Below is a small trained network, with its code and all its weights. Each question gives an input and a class and asks what happens when units are switched off, that is, made to give their printed mean instead of their output.

import numpy as np


def w(rows, s, z=0):
    codes = np.array(rows[::2]) - 128.0
    scale = np.full(codes.shape[1], s)
    scale[-1] = z or s
    return codes * scale


def f(y):
    return y / 2 * (1 + np.tanh(0.7978845608 * (y + 0.044715 * y**3)))


def log_softmax(a):
    a = a - a.max(-1, keepdims=True)
    return a - np.log(np.exp(a).sum(-1, keepdims=True))


def net(x, mask):
    res = np.array(x, float).reshape(1, 4) / 4 @ E
    y = f(res @ A[0][:, :-1].T + A[0][:, -1])
    res = res + np.where(mask, y, B[0][:, -1]) @ B[0][:, :-1]
    return log_softmax(res[-1] @ U[:, :-1].T + U[:, -1])


A, B = {}, {}
E = w([
[3,230,50,234],'x0',
[91,52,203,243],'x1',
[118,121,133,125],'x2',
[245,51,17,229],'x3',
],0.0058)
A[0] = w([
[104,64,135,156,10],'n1',
[158,206,109,203,160],'n2',
[151,93,41,154,34],'n3',
[160,112,246,236,7],'n4',
[102,159,146,101,251],'n5',
[54,190,94,116,253],'n6',
[148,110,192,134,59],'n7',
[224,43,37,190,206],'n8',
[158,84,42,127,36],'n9',
[208,88,154,80,142],'n10',
[48,141,121,69,227],'n11',
[146,40,46,160,105],'n12',
[80,160,93,222,142],'n13',
[105,151,116,106,10],'n14',
[188,90,160,113,111],'n15',
[135,61,201,96,248],'n16',
[115,49,124,94,114],'n17',
[156,155,100,120,16],'n18',
[212,82,153,115,240],'n19',
[205,123,143,196,196],'n20',
[135,164,93,77,238],'n21',
[90,73,197,220,164],'n22',
[137,55,101,155,149],'n23',
],0.011,0.0026)
B[0] = w([
[187,169,149,137,138],'n1',
[67,140,100,142,167],'n2',
[179,75,161,156,166],'n3',
[222,218,96,105,184],'n4',
[107,67,160,161,168],'n5',
[141,82,86,146,205],'n6',
[131,119,125,159,145],'n7',
[94,86,145,180,254],'n8',
[144,153,209,167,164],'n9',
[98,193,89,199,198],'n10',
[193,61,151,140,186],'n11',
[105,80,160,142,189],'n12',
[109,165,80,179,193],'n13',
[194,171,169,190,128],'n14',
[77,186,117,162,173],'n15',
[86,92,49,189,200],'n16',
[102,174,120,165,149],'n17',
[253,124,154,83,127],'n18',
[100,133,36,177,210],'n19',
[116,102,132,156,183],'n20',
[140,152,115,236,171],'n21',
[186,125,85,96,201],'n22',
[133,115,145,170,168],'n23',
],0.0072,0.0096)
U = w([
[106,88,43,110,253],'0',
[205,179,53,133,253],'1',
[110,164,12,124,31],'2',
[138,67,200,140,251],'3',
[151,117,170,98,3],'4',
[206,112,128,76,3],'5',
],0.011,0.0026)

Each question gives the input, the list of numbers given to net, and the class t.
The units are the neurons (one row each of A and B). Each row of codes is followed by its name. A weight is (code - 128) times the scale printed after its matrix; where a second scale follows, it is the last column's (A, B and U).
mask holds one flag per neuron, in row order. A switched-off neuron (its flag False) gives its mean, the last column of its row in B, instead of its output. The means were averaged over made-up inputs and are rounded, as every weight is.
A unit's drop is (log p(t) with every unit on - log p(t) with that unit switched off) / (log p(t) with every unit on - log p(t) with every unit switched off).
The circuit of an input: a set's keep is (log p(t) with only the set's units on - log p(t) with every unit switched off) / (log p(t) with every unit on - log p(t) with every unit switched off). Starting from the 12 units with the biggest drops (on a tie, the unit counted first), units are removed one at a time, each time the one whose removal leaves the highest keep (on an exact tie, the one counted first), for as long as the keep stays at least 0.8.
circuit, biggest first: the units of the circuit, biggest drop first
most important unit: the unit with the biggest drop
k most important neurons: the k neurons with the biggest drops, biggest first
drop of u: that unit's drop, to one decimal
input [1,7,-6,-2], class 1: circuit, biggest first : n4, n22
input [-6,-4,1,8], class 3: circuit, biggest first : n8, n9
input [-6,-5,-4,7], class 3: 4 most important neurons : n8, n9, n12, n3
input [-6,-4,-5,-6], class 2: circuit, biggest first : n10, n16
input [-8,5,-1,5], class 2: circuit, biggest first : n19, n10
input [7,3,-2,-8], class 3: most important unit : n11
input [1,8,1,-8], class 1: 2 most important neurons : n4, n22
input [-8,8,6,4], class 1: 3 most important neurons : n4, n1, n22
input [-2,3,5,6], class 3: circuit, biggest first : n8, n12
input [-6,2,-3,5], class 2: 3 most important neurons : n19, n10, n15
input [-8,8,-7,3], class 1: 3 most important neurons : n4, n1, n22
input [3,-6,5,-7], class 3: 2 most important neurons : n11, n5
input [-6,-7,7,8], class 3: 4 most important neurons : n8, n9, n12, n3
input [-7,5,-5,-5], class 2: most important unit : n16
input [-3,8,1,6], class 1: 4 most important neurons : n4, n22, n1, n19
input [4,4,2,6], class 3: drop of n12 : 0.3
input [7,2,-6,8], class 3: drop of n8 : 0.2
input [-1,-1,0,4], class 3: drop of n18 : 0.0
